Here is a tiny trained network, its code and every weight. The questions are about switching its units off for an input and a class, where a switched-off unit gives its printed mean instead of its output.

import numpy as np


def w(rows, s, z=0):
    codes = np.array(rows[::2]) - 128.0
    scale = np.full(codes.shape[1], s)
    scale[-1] = z or s
    return codes * scale


def f(y):
    return np.maximum(y, 0)


def log_softmax(a):
    a = a - a.max(-1, keepdims=True)
    return a - np.log(np.exp(a).sum(-1, keepdims=True))


def net(x, mask):
    res = np.array(x, float).reshape(1, 8) / 4 @ E
    y = f(res @ A[0][:, :-1].T + A[0][:, -1])
    res = res + np.where(mask, y, B[0][:, -1]) @ B[0][:, :-1]
    return log_softmax(res[-1] @ U[:, :-1].T + U[:, -1])


A, B = {}, {}
E = w([
[46,226,130,208,136,121,96],'x0',
[175,40,75,208,145,214,181],'x1',
[132,122,54,97,149,58,136],'x2',
[192,100,89,126,55,87,11],'x3',
[179,123,150,14,87,130,212],'x4',
[187,204,123,210,214,140,159],'x5',
[168,119,254,100,182,113,54],'x6',
[126,44,189,165,246,128,252],'x7',
],0.007)
A[0] = w([
[240,158,65,118,172,148,186,225],'n1',
[136,162,98,41,194,110,186,252],'n2',
[124,112,246,128,207,79,120,199],'n3',
[189,88,155,157,147,143,99,144],'n4',
[177,102,131,49,92,82,119,184],'n5',
[188,205,97,143,97,73,59,251],'n6',
[121,173,108,202,172,162,220,136],'n7',
[150,107,212,162,112,150,78,172],'n8',
[205,196,100,42,46,113,163,152],'n9',
[37,225,101,134,121,136,88,192],'n10',
[223,123,204,124,67,122,38,176],'n11',
[107,76,74,112,48,168,112,157],'n12',
[13,196,114,253,130,134,87,174],'n13',
[123,119,232,166,155,86,131,119],'n14',
[14,115,95,178,119,62,194,184],'n15',
[140,100,69,184,184,165,227,157],'n16',
[143,159,137,78,154,63,215,219],'n17',
[78,69,57,68,75,231,109,131],'n18',
[64,93,114,202,40,65,126,174],'n19',
[147,58,2,112,95,120,139,137],'n20',
],0.0085,0.0033)
B[0] = w([
[186,71,230,132,171,87,48,212],'n1',
[98,166,245,166,201,42,76,199],'n2',
[13,113,118,160,245,120,215,211],'n3',
[126,108,193,193,178,193,161,175],'n4',
[175,44,194,192,162,146,150,201],'n5',
[153,189,190,216,160,123,171,222],'n6',
[173,172,112,235,137,117,74,219],'n7',
[115,116,76,231,228,108,143,185],'n8',
[166,78,153,167,126,96,120,204],'n9',
[153,238,179,72,128,119,91,216],'n10',
[199,77,156,218,181,167,54,222],'n11',
[173,89,105,107,84,182,191,197],'n12',
[62,253,113,145,15,91,84,245],'n13',
[56,94,91,84,143,143,184,180],'n14',
[152,177,184,159,49,98,143,197],'n15',
[211,87,174,248,184,161,59,234],'n16',
[68,151,237,149,176,26,102,194],'n17',
[119,49,106,82,101,193,233,201],'n18',
[146,170,119,130,113,134,203,188],'n19',
[130,93,139,95,109,136,180,210],'n20',
],0.0057,0.011)
U = w([
[148,103,113,82,83,162,173,165],'0',
[112,146,71,49,144,92,88,53],'1',
[193,153,159,143,133,126,43,132],'2',
[107,251,104,101,101,97,75,171],'3',
[106,140,67,79,142,119,83,1],'4',
[141,102,111,127,165,180,111,184],'5',
[84,126,187,98,166,55,131,200],'6',
[100,159,83,135,124,142,122,51],'7',
],0.011,0.0035)

Each question gives the input, the list of numbers given to net, and the class t.
The units are the neurons (one row each of A and B). Each row of codes is followed by its name. A weight is (code - 128) times the scale printed after its matrix; where a second scale follows, it is the last column's (A, B and U).
mask holds one flag per neuron, in row order. A switched-off neuron (its flag False) gives its mean, the last column of its row in B, instead of its output. The means were averaged over made-up inputs and are rounded, as every weight is.
A unit's drop is (log p(t) with every unit on - log p(t) with that unit switched off) / (log p(t) with every unit on - log p(t) with every unit switched off).
The circuit of an input: a set's keep is (log p(t) with only the set's units on - log p(t) with every unit switched off) / (log p(t) with every unit on - log p(t) with every unit switched off). Starting from the 12 units with the biggest drops (on a tie, the unit counted first), units are removed one at a time, each time the one whose removal leaves the highest keep (on an exact tie, the one counted first), for as long as the keep stays at least 0.8.
circuit, biggest first: the units of the circuit, biggest drop first
top k neurons: the k neurons with the biggest drops, biggest first
drop of u: that unit's drop, to one decimal
input [-4,6,-2,-5,1,-2,-1,-4], class 0: circuit, biggest first	[n18 n11 n12]
input [3,-2,6,8,-6,3,4,7], class 6: circuit, biggest first	[n3]
input [-3,-6,4,0,4,7,-6,-3], class 6: circuit, biggest first	[n17 n2]
input [-2,3,4,-6,5,4,-6,-4], class 2: circuit, biggest first	[n16 n1]
input [2,4,-6,-5,2,-3,-5,8], class 2: circuit, biggest first	[n16 n7]
input [7,3,-7,5,1,-7,-4,-2], class 0: circuit, biggest first	[n18 n12]
input [-1,-1,3,-2,5,-8,1,-5], class 0: top 2 neurons	[n18 n12]
input [5,-3,-7,-7,-4,0,-4,8], class 3: top 2 neurons	[n13 n7]
input [2,-5,5,6,4,5,-6,-2], class 6: circuit, biggest first	[n7 n13]
input [-5,-3,-8,-3,3,4,6,-3], class 6: top 2 neurons	[n3 n16]
input [-1,1,-5,8,-6,7,4,6], class 5: top 2 neurons	[n3 n14]
input [-6,1,5,-3,-4,6,-2,4], class 2: top 2 neurons	[n16 n7]
input [-1,7,-1,-5,4,-6,-3,1], class 0: top 2 neurons	[n18 n11]
input [8,4,4,-3,0,-5,-6,-2], class 3: circuit, biggest first	[n13]
input [-3,-5,-3,3,5,1,7,0], class 6: top 2 neurons	[n3 n16]
input [2,6,-8,1,7,0,-1,-4], class 0: drop of n16	0.1
input [-4,5,5,-4,2,5,-6,7], class 2: drop of n16	0.3
input [-3,4,-3,0,8,-1,-5,4], class 2: drop of n3	0.6
